Here is a tiny trained network, its code and every weight. The questions are about switching its units off for an input and a target symbol, where a switched-off unit gives its printed mean instead of its output.

import numpy as np


def w(rows, s, z=0):
    codes = np.array(rows[::2]) - 128.0
    scale = np.full(codes.shape[1], s)
    scale[-1] = z or s
    return codes * scale


def f(y):
    return np.maximum(y, 0)


def softmax(a):
    e = np.exp(a - a.max(-1, keepdims=True))
    return e / e.sum(-1, keepdims=True)


def log_softmax(a):
    a = a - a.max(-1, keepdims=True)
    return a - np.log(np.exp(a).sum(-1, keepdims=True))


def net(x, mask):
    ids = ['βεζηθμξπστψ'.index(c) for c in x.split()]
    T = len(ids)
    res = E[ids] + P[:T]
    r = res
    for j in range(3):
        rows = slice(2 * j, 2 * j + 2)
        q, k, v = (r @ M[0][rows].T for M in (Q, K, V))
        z = softmax(np.where(np.tri(T) > 0, q @ k.T / 2**0.5, -1e9)) @ v
        o = O[0][rows]
        res = res + np.where(mask[j], z, o[:, -1]) @ o[:, :-1]
    y = f(res @ A[0][:, :-1].T + A[0][:, -1])
    res = res + np.where(mask[3:11], y, B[0][:, -1]) @ B[0][:, :-1]
    return log_softmax(res[-1] @ U[:, :-1].T + U[:, -1])


Q, K, V, O, A, B = {}, {}, {}, {}, {}, {}
E = w([
[179,62,53,89,211],'β',
[153,112,174,96,132],'ε',
[169,96,82,76,171],'ζ',
[132,244,101,167,190],'η',
[127,163,145,116,141],'θ',
[75,113,214,99,106],'μ',
[124,77,19,50,48],'ξ',
[80,51,188,45,94],'π',
[181,166,45,145,230],'σ',
[166,8,121,56,168],'τ',
[40,197,149,125,118],'ψ',
],0.017)
P = w([
[216,190,116,21,51],'0',
[35,101,86,24,205],'1',
[76,110,117,68,217],'2',
[77,116,117,69,211],'3',
[88,111,134,89,224],'4',
[77,119,136,82,230],'5',
[90,123,147,100,236],'6',
[73,125,163,88,220],'7',
[61,129,148,99,229],'8',
[94,146,143,116,252],'9',
[80,169,162,138,252],'10',
[78,94,136,105,255],'11',
],0.0073)
Q[0] = w([
[74,178,108,107,35],'h1',
[109,117,132,158,123],'h1',
[113,171,170,77,179],'h2',
[90,91,132,158,168],'h2',
[226,135,143,233,6],'h3',
[102,156,172,86,227],'h3',
],0.011)
K[0] = w([
[78,160,160,138,190],'h1',
[110,68,161,151,110],'h1',
[214,110,204,169,83],'h2',
[163,176,126,65,186],'h2',
[80,109,168,129,249],'h3',
[167,134,53,88,35],'h3',
],0.014)
V[0] = w([
[114,164,159,106,162],'h1',
[71,130,101,133,145],'h1',
[148,155,154,71,91],'h2',
[111,163,55,119,134],'h2',
[37,248,152,175,64],'h3',
[146,186,89,123,191],'h3',
],0.017)
O[0] = w([
[146,98,123,135,183,150],'h1',
[180,113,190,156,94,135],'h1',
[171,54,53,92,201,182],'h2',
[160,152,171,139,149,130],'h2',
[249,111,151,147,148,6],'h3',
[147,201,203,36,70,135],'h3',
],0.013,0.016)
A[0] = w([
[112,155,129,70,95,91],'n1',
[93,124,88,132,180,58],'n2',
[78,130,65,216,145,173],'n3',
[5,125,96,116,197,111],'n4',
[46,23,73,254,177,151],'n5',
[237,85,138,126,165,254],'n6',
[143,166,100,115,9,151],'n7',
[89,75,227,129,191,251],'n8',
],0.0081,0.0047)
B[0] = w([
[139,193,137,234,57,153],'n1',
[146,128,127,155,82,177],'n2',
[145,11,188,54,150,178],'n3',
[221,182,112,175,101,254],'n4',
[101,73,193,67,54,214],'n5',
[20,183,190,211,138,161],'n6',
[65,120,106,178,204,137],'n7',
[191,167,2,138,201,164],'n8',
],0.0069,0.037)
U = w([
[86,148,107,163,120,116],'β',
[225,144,51,100,163,209],'ε',
[153,164,72,120,148,181],'ζ',
[164,151,155,97,122,126],'η',
[64,156,99,66,231,253],'θ',
[2,114,156,114,182,145],'μ',
[110,135,124,114,136,128],'ξ',
[163,112,134,130,106,81],'π',
[24,156,151,42,172,83],'σ',
[101,128,153,142,81,15],'τ',
[143,128,118,187,128,159],'ψ',
],0.0087,0.0034)

Each question gives the input, a string of symbols that net reads in full, and the target symbol t.
The units are the heads (2 rows each of Q, K, V and O) and the neurons (one row each of A and B). Each row of codes is followed by its name. A weight is (code - 128) times the scale printed after its matrix; where a second scale follows, it is the last column's (O, A, B and U).
mask holds one flag per unit, heads first, then neurons. A switched-off unit (its flag False) gives its mean, the last column of its rows in O or B, instead of its output. The means were averaged over made-up inputs and are rounded, as every weight is.
A unit's drop is (log p(t) with every unit on - log p(t) with that unit switched off) / (log p(t) with every unit on - log p(t) with every unit switched off).
The circuit of an input: a set's keep is (log p(t) with only the set's units on - log p(t) with every unit switched off) / (log p(t) with every unit on - log p(t) with every unit switched off). Starting from all 11 units, units are removed one at a time, each time the one whose removal leaves the highest keep (on an exact tie, the one counted first), for as long as the keep stays at least 0.8.
circuit, biggest first: the units of the circuit, biggest drop first
k most important neurons: the k neurons with the biggest drops, biggest first
heads that matter: for each layer, one digit per head in row order, 1 if its drop is at least 0.15 and else 0, layers parted by /
drop when u is switched off: that unit's drop, to one decimal
input ψ μ π η μ β η ε θ η, target ψ: circuit, biggest first => n6, h3
input θ β μ θ π η β ε ψ η, target θ: 3 most important neurons => n4, n5, n6
input β η η ε η π, target β: circuit, biggest first => h3, n1, n4, n5
input ε μ ψ θ, target ε: most important neuron => n6
input τ σ η π θ β, target τ: circuit, biggest first => n4, h3, n5, n2
input η ζ μ ψ β θ ψ ζ ψ σ η σ, target η: circuit, biggest first => h3, n6
input μ ζ σ ε θ σ π ε σ, target μ: circuit, biggest first => h3, n4, n6, n5
input ψ μ ε ψ μ, target ψ: circuit, biggest first => n6, h3
input π μ η, target π: 4 most important neurons => n5, n4, n3, n2
input β τ β η β π θ θ, target β: heads that matter => 001
input τ θ ζ, target τ: 2 most important neurons => n4, n5
input μ μ ψ μ σ β μ θ η π, target μ: circuit, biggest first => h3, n4, n6
input ψ θ σ π, target ψ: 2 most important neurons => n6, n5
input μ ψ τ β η η μ μ, target μ: circuit, biggest first => h3, n4, n6
input ε η π θ ψ μ μ, target ε: heads that matter => 000
input η τ ζ μ, target η: circuit, biggest first => h3
input θ ψ θ ε ζ τ τ, target θ: 2 most important neurons => n4, n6
input θ ε η μ β, target θ: 2 most important neurons => n4, n6
input θ ζ ζ η ε ε σ, target θ: 4 most important neurons => n4, n6, n5, n1
input π μ θ ψ ε μ μ ψ η θ μ β, target π: circuit, biggest first => n5, h3, n4, n3
input μ ε μ, target μ: circuit, biggest first => h3, n6, n4
input π τ θ σ ε σ ε, target π: 3 most important neurons => n5, n6, n3
input π ε ζ η μ π, target π: 3 most important neurons => n5, n4, n6
input θ μ ε θ ζ ε, target θ: most important neuron => n4
input τ ε μ ε ζ ε π, target τ: 2 most important neurons => n4, n5
input ε η ψ μ σ θ ε, target ε: 2 most important neurons => n6, n8
input β β ε η η ε, target β: most important neuron => n1
input μ μ η τ ε η ε, target μ: 4 most important neurons => n4, n6, n5, n1
input η ε θ π θ θ β θ β τ, target η: drop when h2 is switched off => 0.1
input θ ε θ, target θ: drop when n6 is switched off => 0.3
